Here is a tiny trained network, its code and every weight. The questions are about switching its units off for an input and a class, where a switched-off unit gives its printed mean instead of its output.

import numpy as np


def w(rows, s, z=0):
    codes = np.array(rows[::2]) - 128.0
    scale = np.full(codes.shape[1], s)
    scale[-1] = z or s
    return codes * scale


def f(y):
    return y / 2 * (1 + np.tanh(0.7978845608 * (y + 0.044715 * y**3)))


def log_softmax(a):
    a = a - a.max(-1, keepdims=True)
    return a - np.log(np.exp(a).sum(-1, keepdims=True))


def net(x, mask):
    res = np.array(x, float).reshape(1, 5) / 4 @ E
    y = f(res @ A[0][:, :-1].T + A[0][:, -1])
    res = res + np.where(mask, y, B[0][:, -1]) @ B[0][:, :-1]
    return log_softmax(res[-1] @ U[:, :-1].T + U[:, -1])


A, B = {}, {}
E = w([
[109,140,127,133,104,141,135],'x0',
[90,169,143,132,182,69,253],'x1',
[162,233,133,41,145,192,150],'x2',
[128,125,130,126,131,125,128],'x3',
[104,45,110,126,183,212,199],'x4',
],0.014)
A[0] = w([
[181,195,147,14,127,172,147,199],'N1',
[179,96,106,131,113,217,87,178],'N2',
[114,83,169,201,98,97,134,255],'N3',
[164,140,118,141,87,111,43,213],'N4',
[119,19,127,165,121,116,148,188],'N5',
[94,138,142,154,157,110,199,154],'N6',
[124,206,141,140,86,8,114,224],'N7',
[106,173,165,160,165,60,224,188],'N8',
[151,131,57,57,209,202,128,149],'N9',
],0.014,0.0075)
B[0] = w([
[195,172,187,88,10,15,220,246],'N1',
[58,83,176,124,2,149,83,211],'N2',
[175,71,83,136,203,196,32,213],'N3',
[172,223,14,231,136,143,105,229],'N4',
[121,112,164,216,160,186,35,210],'N5',
[166,106,68,80,188,218,185,189],'N6',
[187,131,135,22,195,71,37,249],'N7',
[246,19,164,96,196,114,180,231],'N8',
[88,104,76,114,35,138,172,205],'N9',
],0.0088,0.022)
U = w([
[138,187,17,193,174,134,118,251],'0',
[131,87,124,63,183,111,86,109],'1',
[139,217,124,142,83,87,120,166],'2',
[156,139,216,98,153,60,153,59],'3',
[31,81,182,170,132,135,86,175],'4',
[138,115,144,165,199,185,172,31],'5',
[10,116,139,101,59,112,157,113],'6',
[128,117,81,111,125,142,232,133],'7',
],0.014,0.0031)

Each question gives the input, the list of numbers given to net, and the class t.
The units are the neurons (one row each of A and B). Each row of codes is followed by its name. A weight is (code - 128) times the scale printed after its matrix; where a second scale follows, it is the last column's (A, B and U).
mask holds one flag per neuron, in row order. A switched-off neuron (its flag False) gives its mean, the last column of its row in B, instead of its output. The means were averaged over made-up inputs and are rounded, as every weight is.
A unit's drop is (log p(t) with every unit on - log p(t) with that unit switched off) / (log p(t) with every unit on - log p(t) with every unit switched off).
The circuit of an input: a set's keep is (log p(t) with only the set's units on - log p(t) with every unit switched off) / (log p(t) with every unit on - log p(t) with every unit switched off). Starting from all 9 units, units are removed one at a time, each time the one whose removal leaves the highest keep (on an exact tie, the one counted first), for as long as the keep stays at least 0.8.
circuit, biggest first: the units of the circuit, biggest drop first
most important unit: the unit with the biggest drop
top k neurons: the k neurons with the biggest drops, biggest first
drop of u: that unit's drop, to one decimal
input [-3,1,2,0,-7], class 3: most important unit : N7
input [8,4,0,7,-3], class 1: top 2 neurons : (N1; N7)
input [4,1,-8,-7,6], class 5: top 2 neurons : (N2; N6)
input [2,-6,4,3,0], class 2: top 2 neurons : (N4; N1)
input [-8,2,0,-4,2], class 5: top 4 neurons : (N7; N1; N4; N2)
input [-5,1,6,2,2], class 7: top 2 neurons : (N9; N7)
input [6,-8,0,-8,-7], class 0: top 2 neurons : (N4; N1)
input [-8,0,0,5,-2], class 0: circuit, biggest first : (N8; N2)
input [-7,-7,1,6,3], class 6: circuit, biggest first : (N2; N3)
input [-7,-1,8,1,1], class 6: top 2 neurons : (N9; N4)
input [6,-8,1,1,-2], class 2: top 3 neurons : (N2; N4; N3)
input [-8,3,3,-4,1], class 7: top 2 neurons : (N7; N9)
input [-3,-5,0,-2,-4], class 0: top 2 neurons : (N4; N1)
input [-1,-1,-7,5,0], class 0: most important unit : N2
input [1,1,6,-1,-1], class 3: top 2 neurons : (N4; N1)
input [5,-1,1,3,0], class 2: drop of N9 : 0.2
input [2,3,-2,-1,-8], class 1: drop of N7 : 0.7
input [2,-6,7,-2,-1], class 2: drop of N1 : 0.1
